Below are the code and all the weights of a small trained network. Each question names an input and a class and asks about switching units off, where a switched-off unit gives its printed mean instead of its output.

import numpy as np


def w(rows, s, z=0):
    codes = np.array(rows[::2]) - 128.0
    scale = np.full(codes.shape[1], s)
    scale[-1] = z or s
    return codes * scale


def norm(h):
    return h / np.sqrt((h * h).mean(-1, keepdims=True) + 1e-5)


def f(y):
    return y / 2 * (1 + np.tanh(0.7978845608 * (y + 0.044715 * y**3)))


def log_softmax(a):
    a = a - a.max(-1, keepdims=True)
    return a - np.log(np.exp(a).sum(-1, keepdims=True))


def net(x, mask):
    res = np.array(x, float).reshape(1, 4) / 4 @ E
    u = 0
    for l in range(2):
        y = f(norm(res) @ A[l][:, :-1].T + A[l][:, -1])
        res = res + np.where(mask[u : u + 13], y, B[l][:, -1]) @ B[l][:, :-1]
        u += 13
    return log_softmax(norm(res)[-1] @ U[:, :-1].T + U[:, -1])


A, B = {}, {}
E = w([
[90,65,119,74,184,113,95,101,77,239,81],'x0',
[105,132,201,82,57,91,213,23,157,162,85],'x1',
[166,114,151,134,64,88,57,91,34,2,50],'x2',
[125,139,169,133,134,88,143,154,95,118,170],'x3',
],0.0077)
A[0] = w([
[130,98,164,139,90,93,150,43,139,90,83,4],'L0N0',
[89,45,145,67,203,59,46,124,98,217,72,231],'L0N1',
[149,125,115,146,94,150,2,144,47,94,146,103],'L0N2',
[134,113,78,144,164,165,106,167,137,131,189,176],'L0N3',
[138,192,133,124,89,151,222,125,177,78,115,134],'L0N4',
[120,139,134,42,103,175,159,130,104,166,104,151],'L0N5',
[135,123,138,157,134,199,105,221,157,196,161,171],'L0N6',
[81,100,164,97,107,85,110,96,119,44,56,74],'L0N7',
[163,196,116,152,91,143,106,132,148,65,160,195],'L0N8',
[147,157,171,137,135,91,154,137,134,156,65,115],'L0N9',
[103,176,139,60,139,119,207,74,180,156,152,96],'L0N10',
[128,125,164,192,93,133,79,115,186,69,113,58],'L0N11',
[214,167,45,90,96,136,130,120,40,110,111,131],'L0N12',
],0.0081,0.0039)
B[0] = w([
[135,246,35,71,171,144,108,117,56,120,181,173],'L0N0',
[112,113,132,162,200,63,107,71,132,183,61,254],'L0N1',
[105,95,137,143,144,191,118,202,185,232,59,203],'L0N2',
[196,120,124,77,52,84,154,100,156,43,114,198],'L0N3',
[107,108,156,204,180,144,87,91,154,159,216,200],'L0N4',
[140,164,184,109,85,162,224,189,143,122,133,157],'L0N5',
[146,222,82,71,78,63,171,60,56,103,154,209],'L0N6',
[197,165,29,136,107,94,165,146,185,90,191,191],'L0N7',
[126,49,181,48,96,146,163,145,153,157,104,204],'L0N8',
[146,152,80,42,144,161,173,77,200,166,90,143],'L0N9',
[74,100,199,208,91,187,86,211,61,102,97,196],'L0N10',
[105,29,156,69,166,110,139,143,107,164,132,157],'L0N11',
[178,164,255,174,107,101,180,162,111,57,114,167],'L0N12',
],0.0066,0.0097)
A[1] = w([
[168,88,132,214,160,132,61,192,176,107,82,144],'L1N0',
[155,129,138,29,38,107,102,55,179,36,201,49],'L1N1',
[217,147,33,196,133,32,2,149,66,177,72,119],'L1N2',
[112,132,85,78,118,89,103,40,167,136,86,106],'L1N3',
[138,71,95,64,91,239,106,201,159,154,133,157],'L1N4',
[159,87,116,236,234,136,74,180,155,108,104,92],'L1N5',
[117,164,52,17,161,90,139,128,13,140,106,2],'L1N6',
[136,59,212,120,161,144,36,195,242,109,79,81],'L1N7',
[138,131,61,120,102,78,125,212,73,210,149,56],'L1N8',
[146,172,100,98,47,206,131,201,111,63,181,123],'L1N9',
[58,109,150,250,88,190,88,129,124,114,217,70],'L1N10',
[48,111,205,149,102,168,98,56,88,241,110,76],'L1N11',
[94,29,116,52,223,72,128,38,105,150,143,152],'L1N12',
],0.0071,0.0034)
B[1] = w([
[2,126,140,254,134,73,131,126,114,177,91,196],'L1N0',
[130,73,34,33,141,82,21,198,204,238,201,240],'L1N1',
[75,147,106,77,176,234,134,57,84,117,213,253],'L1N2',
[193,179,161,178,102,84,128,144,48,120,238,184],'L1N3',
[176,198,190,171,38,53,202,96,97,89,213,172],'L1N4',
[87,108,170,190,191,123,30,107,155,102,135,175],'L1N5',
[184,165,95,189,102,161,193,14,66,136,72,210],'L1N6',
[165,178,122,154,130,110,87,146,56,149,32,222],'L1N7',
[203,146,109,126,156,147,130,66,127,124,101,155],'L1N8',
[143,30,171,113,59,122,68,188,225,40,150,224],'L1N9',
[118,198,51,232,181,171,132,29,174,80,121,196],'L1N10',
[87,56,151,52,133,131,189,214,131,92,72,220],'L1N11',
[217,194,78,126,19,184,139,158,185,24,211,213],'L1N12',
],0.0067,0.0063)
U = w([
[183,111,71,39,85,94,108,167,230,91,227,193],'0',
[188,191,51,94,160,130,188,17,68,142,143,241],'1',
[58,125,160,248,144,212,202,113,212,78,174,20],'2',
[65,96,158,49,183,142,213,169,140,184,52,103],'3',
[173,99,190,211,78,86,112,202,125,79,81,126],'4',
[65,128,123,204,247,134,40,97,95,158,73,3],'5',
],0.013,0.0018)

Each question gives the input, the list of numbers given to net, and the class t.
The units are the neurons (one row each of A and B). Each row of codes is followed by its name. A weight is (code - 128) times the scale printed after its matrix; where a second scale follows, it is the last column's (A, B and U).
mask holds one flag per neuron, layer by layer. A switched-off neuron (its flag False) gives its mean, the last column of its row in B, instead of its output. The means were averaged over made-up inputs and are rounded, as every weight is.
A unit's drop is (log p(t) with every unit on - log p(t) with that unit switched off) / (log p(t) with every unit on - log p(t) with every unit switched off).
The circuit of an input: a set's keep is (log p(t) with only the set's units on - log p(t) with every unit switched off) / (log p(t) with every unit on - log p(t) with every unit switched off). Starting from the 12 units with the biggest drops (on a tie, the unit counted first), units are removed one at a time, each time the one whose removal leaves the highest keep (on an exact tie, the one counted first), for as long as the keep stays at least 0.8.
units of the circuit, in order: the units of the circuit, biggest drop first
unit that matters most: the unit with the biggest drop
top k neurons: the k neurons with the biggest drops, biggest first
top k neurons in layer l: the k neurons of layer l with the biggest drops, biggest first
drop when u is switched off: that unit's drop, to one decimal
input [1,-7,-2,-1], class 1: top 2 neurons : (L1N6; L0N6)
input [-1,7,-4,-8], class 2: units of the circuit, in order : (L0N10)
input [-5,1,-1,7], class 2: top 2 neurons in layer 0 : (L0N4; L0N6)
input [-3,4,1,-4], class 0: top 2 neurons : (L0N0; L0N2)
input [0,1,-1,-8], class 2: top 4 neurons : (L0N1; L0N8; L1N10; L0N6)
input [1,0,-7,0], class 1: top 3 neurons : (L0N6; L0N2; L0N8)
input [5,0,-6,-7], class 1: top 4 neurons in layer 0 : (L0N6; L0N2; L0N4; L0N8)
input [0,1,5,-6], class 0: top 2 neurons : (L0N1; L0N7)
input [-8,3,1,8], class 0: top 4 neurons in layer 0 : (L0N2; L0N8; L0N1; L0N10)
input [-6,-1,2,-4], class 4: top 2 neurons : (L0N8; L1N7)
input [5,0,3,3], class 5: top 3 neurons : (L0N6; L0N2; L0N3)
input [5,-2,0,3], class 1: top 2 neurons : (L0N10; L1N12)
input [2,6,0,2], class 3: top 4 neurons : (L0N10; L0N6; L1N11; L0N5)
input [-1,7,2,8], class 0: unit that matters most : L0N1
input [-3,1,-2,-7], class 2: top 2 neurons : (L0N4; L1N10)
input [1,6,-3,-8], class 3: top 3 neurons : (L1N11; L0N7; L1N12)
input [-1,6,6,-4], class 0: top 2 neurons in layer 0 : (L0N1; L0N7)
input [-2,1,-2,-6], class 2: drop when L0N1 is switched off : 0.2
input [2,-7,-5,6], class 1: drop when L1N6 is switched off : 0.1
input [-2,6,-1,-1], class 2: unit that matters most : L0N10
input [0,8,5,5], class 0: drop when L0N1 is switched off : 0.8
